Below are the code and all the weights of a small trained network. Each question names an input and a class and asks about switching units off, where a switched-off unit gives its printed mean instead of its output.

import numpy as np


def w(rows, s, z=0):
    codes = np.array(rows[::2]) - 128.0
    scale = np.full(codes.shape[1], s)
    scale[-1] = z or s
    return codes * scale


def norm(h):
    return h / np.sqrt((h * h).mean(-1, keepdims=True) + 1e-5)


def f(y):
    return y / 2 * (1 + np.tanh(0.7978845608 * (y + 0.044715 * y**3)))


def log_softmax(a):
    a = a - a.max(-1, keepdims=True)
    return a - np.log(np.exp(a).sum(-1, keepdims=True))


def net(x, mask):
    res = np.array(x, float).reshape(1, 4) / 4 @ E
    u = 0
    for l in range(4):
        y = f(norm(res) @ A[l][:, :-1].T + A[l][:, -1])
        res = res + np.where(mask[u : u + 4], y, B[l][:, -1]) @ B[l][:, :-1]
        u += 4
    return log_softmax(norm(res)[-1] @ U[:, :-1].T + U[:, -1])


A, B = {}, {}
E = w([
[158,148,139,196,86,126,121,80,127],'x0',
[179,132,163,72,86,165,184,80,99],'x1',
[66,119,87,148,160,175,164,128,104],'x2',
[103,151,99,96,33,203,3,137,69],'x3',
],0.0045)
A[0] = w([
[178,46,98,202,136,124,132,62,115,249],'L0N1',
[161,104,191,119,93,123,60,38,253,205],'L0N2',
[138,174,105,64,135,173,99,169,157,212],'L0N3',
[49,159,119,169,171,47,77,205,110,127],'L0N4',
],0.0041,0.0012)
B[0] = w([
[201,68,17,202,50,192,187,166,82,218],'L0N1',
[177,138,110,118,185,100,108,47,92,250],'L0N2',
[225,77,63,159,171,2,253,117,114,194],'L0N3',
[103,84,186,179,94,85,110,56,87,226],'L0N4',
],0.0051,0.0019)
A[1] = w([
[122,96,250,24,75,200,229,56,85,2],'L1N1',
[55,174,209,89,217,62,63,219,130,4],'L1N2',
[212,146,184,21,154,230,159,40,35,106],'L1N3',
[144,26,34,136,109,123,147,1,25,93],'L1N4',
],0.0035,0.00081)
B[1] = w([
[91,101,254,241,162,157,69,142,120,199],'L1N1',
[136,41,156,150,151,133,130,109,90,137],'L1N2',
[63,98,143,159,174,117,132,181,163,251],'L1N3',
[111,138,98,126,49,14,171,140,99,234],'L1N4',
],0.0057,0.003)
A[2] = w([
[17,162,48,179,125,231,255,153,76,108],'L2N1',
[99,96,113,78,27,121,26,192,63,47],'L2N2',
[187,160,174,55,148,53,151,71,187,254],'L2N3',
[158,120,214,120,83,33,87,146,158,153],'L2N4',
],0.0034,0.00077)
B[2] = w([
[183,197,87,83,199,113,34,86,108,251],'L2N1',
[76,180,184,94,113,172,139,155,254,236],'L2N2',
[131,210,22,94,149,155,28,227,121,220],'L2N3',
[65,152,118,168,204,183,134,103,17,239],'L2N4',
],0.006,0.0021)
A[3] = w([
[176,105,117,185,159,75,206,163,255,61],'L3N1',
[109,28,146,17,177,127,129,183,120,150],'L3N2',
[166,128,90,86,203,65,156,86,161,71],'L3N3',
[80,126,79,147,208,143,38,50,102,252],'L3N4',
],0.0054,0.0012)
B[3] = w([
[14,106,210,67,16,182,14,138,175,207],'L3N1',
[232,108,89,185,1,113,100,3,109,205],'L3N2',
[128,251,72,74,27,175,89,116,136,198],'L3N3',
[221,172,221,153,206,199,199,179,126,253],'L3N4',
],0.0052,0.0037)
U = w([
[48,196,141,40,41,161,90,169,209,157],'0',
[110,83,254,245,160,123,140,143,99,131],'1',
[223,228,107,95,192,156,129,150,85,182],'2',
[224,88,74,174,44,112,129,40,106,133],'3',
[91,158,106,102,150,46,230,176,62,87],'4',
[97,63,62,34,157,81,211,193,122,3],'5',
],0.0073,0.0041)

Each question gives the input, the list of numbers given to net, and the class t.
The units are the neurons (one row each of A and B). Each row of codes is followed by its name. A weight is (code - 128) times the scale printed after its matrix; where a second scale follows, it is the last column's (A, B and U).
mask holds one flag per neuron, layer by layer. A switched-off neuron (its flag False) gives its mean, the last column of its row in B, instead of its output. The means were averaged over made-up inputs and are rounded, as every weight is.
A unit's drop is (log p(t) with every unit on - log p(t) with that unit switched off) / (log p(t) with every unit on - log p(t) with every unit switched off).
The circuit of an input: a set's keep is (log p(t) with only the set's units on - log p(t) with every unit switched off) / (log p(t) with every unit on - log p(t) with every unit switched off). Starting from the 12 units with the biggest drops (on a tie, the unit counted first), units are removed one at a time, each time the one whose removal leaves the highest keep (on an exact tie, the one counted first), for as long as the keep stays at least 0.8.
units of the circuit, in order: the units of the circuit, biggest drop first
most important unit: the unit with the biggest drop
k most important neurons: the k neurons with the biggest drops, biggest first
top k neurons in layer l: the k neurons of layer l with the biggest drops, biggest first
input [5,8,-5,-4], class 1: top neuron in layer 2 => L2N1
input [3,0,7,5], class 2: units of the circuit, in order => L2N1, L3N4
input [-8,3,-7,5], class 3: 3 most important neurons => L3N2, L0N3, L2N1
input [0,0,-2,2], class 4: top 2 neurons in layer 3 => L3N1, L3N2
input [-7,-3,7,1], class 2: top 2 neurons in layer 3 => L3N4, L3N3
input [1,5,-2,3], class 1: units of the circuit, in order => L1N1, L1N3
input [-3,-5,-5,1], class 1: 2 most important neurons => L0N4, L2N1
input [3,5,-8,5], class 2: 2 most important neurons => L0N2, L2N4
input [-5,2,-5,3], class 2: units of the circuit, in order => L0N3, L2N4
input [-1,1,7,5], class 2: 3 most important neurons => L2N1, L3N1, L3N4
input [5,4,6,-1], class 2: top 2 neurons in layer 3 => L3N2, L3N4
input [-4,6,1,5], class 1: 2 most important neurons => L1N1, L0N1
input [8,-2,0,-5], class 3: 4 most important neurons => L0N1, L2N2, L1N3, L1N1
input [-7,1,2,0], class 3: most important neuron => L3N2
input [0,-7,-6,6], class 1: units of the circuit, in order => L3N3, L2N3, L3N4
input [5,2,4,-5], class 0: top 3 neurons in layer 3 => L3N1, L3N3, L3N2
input [-6,-6,3,-3], class 1: 2 most important neurons => L0N4, L3N4
input [2,8,0,4], class 1: units of the circuit, in order => L1N1, L1N3
input [-3,-1,7,0], class 2: 2 most important neurons => L2N1, L3N4
input [-6,4,5,-1], class 3: most important unit => L3N2
input [7,-5,-3,-3], class 3: 3 most important neurons => L0N1, L1N1, L1N3
input [2,-6,0,-7], class 0: 2 most important neurons => L3N1, L1N1
input [2,-5,0,3], class 1: top 3 neurons in layer 3 => L3N3, L3N1, L3N2
